Here is a tiny trained network, its code and every weight. The questions are about switching its units off for an input and a target symbol, where a switched-off unit gives its printed mean instead of its output.

import numpy as np


def w(rows, s, z=0):
    codes = np.array(rows[::2]) - 128.0
    scale = np.full(codes.shape[1], s)
    scale[-1] = z or s
    return codes * scale


def norm(h):
    return h / np.sqrt((h * h).mean(-1, keepdims=True) + 1e-5)


def f(y):
    return np.maximum(y, 0)


def softmax(a):
    e = np.exp(a - a.max(-1, keepdims=True))
    return e / e.sum(-1, keepdims=True)


def log_softmax(a):
    a = a - a.max(-1, keepdims=True)
    return a - np.log(np.exp(a).sum(-1, keepdims=True))


def net(x, mask):
    ids = ['ΞΦΩαβμ'.index(c) for c in x.split()]
    T = len(ids)
    res = E[ids] + P[:T]
    r = norm(res)
    for j in range(3):
        rows = slice(4 * j, 4 * j + 4)
        q, k, v = (r @ M[0][rows].T for M in (Q, K, V))
        z = softmax(np.where(np.tri(T) > 0, q @ k.T / 4**0.5, -1e9)) @ v
        o = O[0][rows]
        res = res + np.where(mask[j], z, o[:, -1]) @ o[:, :-1]
    y = f(norm(res) @ A[0][:, :-1].T + A[0][:, -1])
    res = res + np.where(mask[3:15], y, B[0][:, -1]) @ B[0][:, :-1]
    return log_softmax(norm(res)[-1] @ U[:, :-1].T + U[:, -1])


Q, K, V, O, A, B = {}, {}, {}, {}, {}, {}
E = w([
[148,136,194],'Ξ',
[174,202,113],'Φ',
[148,237,108],'Ω',
[5,212,198],'α',
[172,203,114],'β',
[123,33,36],'μ',
],0.012)
P = w([
[186,156,254],'0',
[128,175,121],'1',
[137,140,108],'2',
[136,116,92],'3',
[144,91,80],'4',
[150,65,76],'5',
[153,47,75],'6',
[154,26,72],'7',
[154,18,76],'8',
[153,8,80],'9',
],0.0049)
Q[0] = w([
[225,148,184],'h1',
[127,190,86],'h1',
[215,212,226],'h1',
[44,85,36],'h1',
[198,81,117],'h2',
[73,43,170],'h2',
[167,86,211],'h2',
[172,191,113],'h2',
[168,190,129],'h3',
[124,87,56],'h3',
[158,128,249],'h3',
[129,140,159],'h3',
],0.013)
K[0] = w([
[220,142,127],'h1',
[97,202,142],'h1',
[200,203,81],'h1',
[51,100,162],'h1',
[229,113,111],'h2',
[120,104,50],'h2',
[186,178,75],'h2',
[128,126,173],'h2',
[154,77,166],'h3',
[171,147,74],'h3',
[3,92,149],'h3',
[118,120,166],'h3',
],0.013)
V[0] = w([
[64,102,142],'h1',
[225,144,133],'h1',
[115,138,137],'h1',
[46,123,154],'h1',
[181,88,166],'h2',
[84,177,87],'h2',
[169,112,121],'h2',
[133,124,134],'h2',
[124,71,145],'h3',
[254,87,139],'h3',
[66,122,112],'h3',
[29,76,231],'h3',
],0.0089)
O[0] = w([
[165,100,182,22],'h1',
[2,150,45,231],'h1',
[147,115,123,142],'h1',
[208,68,186,58],'h1',
[191,165,118,148],'h2',
[31,115,109,120],'h2',
[146,144,96,131],'h2',
[131,129,128,131],'h2',
[154,158,55,25],'h3',
[73,209,113,157],'h3',
[137,89,94,58],'h3',
[178,72,55,6],'h3',
],0.0068,0.0025)
A[0] = w([
[99,218,193,119],'n1',
[189,35,179,60],'n2',
[153,58,91,103],'n3',
[215,47,110,41],'n4',
[162,201,191,111],'n5',
[134,73,105,92],'n6',
[133,126,131,111],'n7',
[104,109,226,153],'n8',
[96,81,114,105],'n9',
[40,139,174,3],'n10',
[252,90,44,167],'n11',
[67,121,142,156],'n12',
],0.011,0.0074)
B[0] = w([
[104,121,201,254],'n1',
[36,138,32,227],'n2',
[137,123,211,199],'n3',
[148,1,174,184],'n4',
[90,190,148,175],'n5',
[111,151,201,171],'n6',
[128,128,146,128],'n7',
[174,215,104,250],'n8',
[76,186,113,179],'n9',
[244,162,172,150],'n10',
[189,180,107,239],'n11',
[100,96,87,243],'n12',
],0.0093,0.0043)
U = w([
[157,188,254,127],'Ξ',
[71,154,14,85],'Φ',
[37,83,197,135],'Ω',
[173,106,140,253],'α',
[78,131,20,60],'β',
[221,211,26,91],'μ',
],0.012,0.0067)

Each question gives the input, a string of symbols that net reads in full, and the target symbol t.
The units are the heads (4 rows each of Q, K, V and O) and the neurons (one row each of A and B). Each row of codes is followed by its name. A weight is (code - 128) times the scale printed after its matrix; where a second scale follows, it is the last column's (O, A, B and U).
mask holds one flag per unit, heads first, then neurons. A switched-off unit (its flag False) gives its mean, the last column of its rows in O or B, instead of its output. The means were averaged over made-up inputs and are rounded, as every weight is.
A unit's drop is (log p(t) with every unit on - log p(t) with that unit switched off) / (log p(t) with every unit on - log p(t) with every unit switched off).
The circuit of an input: a set's keep is (log p(t) with only the set's units on - log p(t) with every unit switched off) / (log p(t) with every unit on - log p(t) with every unit switched off). Starting from the 12 units with the biggest drops (on a tie, the unit counted first), units are removed one at a time, each time the one whose removal leaves the highest keep (on an exact tie, the one counted first), for as long as the keep stays at least 0.8.
circuit, biggest first: the units of the circuit, biggest drop first
most important unit: the unit with the biggest drop
k most important neurons: the k neurons with the biggest drops, biggest first
which heads matter: for each layer, one digit per head in row order, 1 if its drop is at least 0.15 and else 0, layers parted by /
drop of u: that unit's drop, to one decimal
input Ω Ξ Φ Φ Ω α μ μ α, target Φ: most important unit : n2
input Ξ μ μ, target μ: circuit, biggest first : (n11; h1)
input α Ξ β Ξ α Ξ, target α: 2 most important neurons : (n2; n3)
input α Ω Ξ, target Ω: 3 most important neurons : (n8; n3; n6)
input Φ α Ω Φ, target Ω: 3 most important neurons : (n1; n8; n11)
input μ μ Ω Ω Ξ, target Ω: which heads matter : 101
input Ω α Ξ β μ μ Φ β Ξ Ξ, target β: which heads matter : 100
input μ Φ μ μ μ Ξ, target Φ: which heads matter : 101
input Φ Ξ μ Ω μ α, target Ξ: which heads matter : 110
input Ξ α μ Ξ, target α: which heads matter : 001
input Ξ β μ Ω α Ω Φ μ α, target Φ: which heads matter : 111
input α β Ω μ α Ξ Ξ Ξ μ, target α: 2 most important neurons : (n4; n11)
input α Ξ α Ξ μ, target α: which heads matter : 100
input α Φ μ β Φ α Φ Φ, target Ω: drop of h3 : 0.5
input Φ Ξ μ μ μ Ω Ω μ, target Ω: drop of n1 : -0.1
input α μ μ Ω α μ β μ Ξ, target β: drop of n5 : 0.0
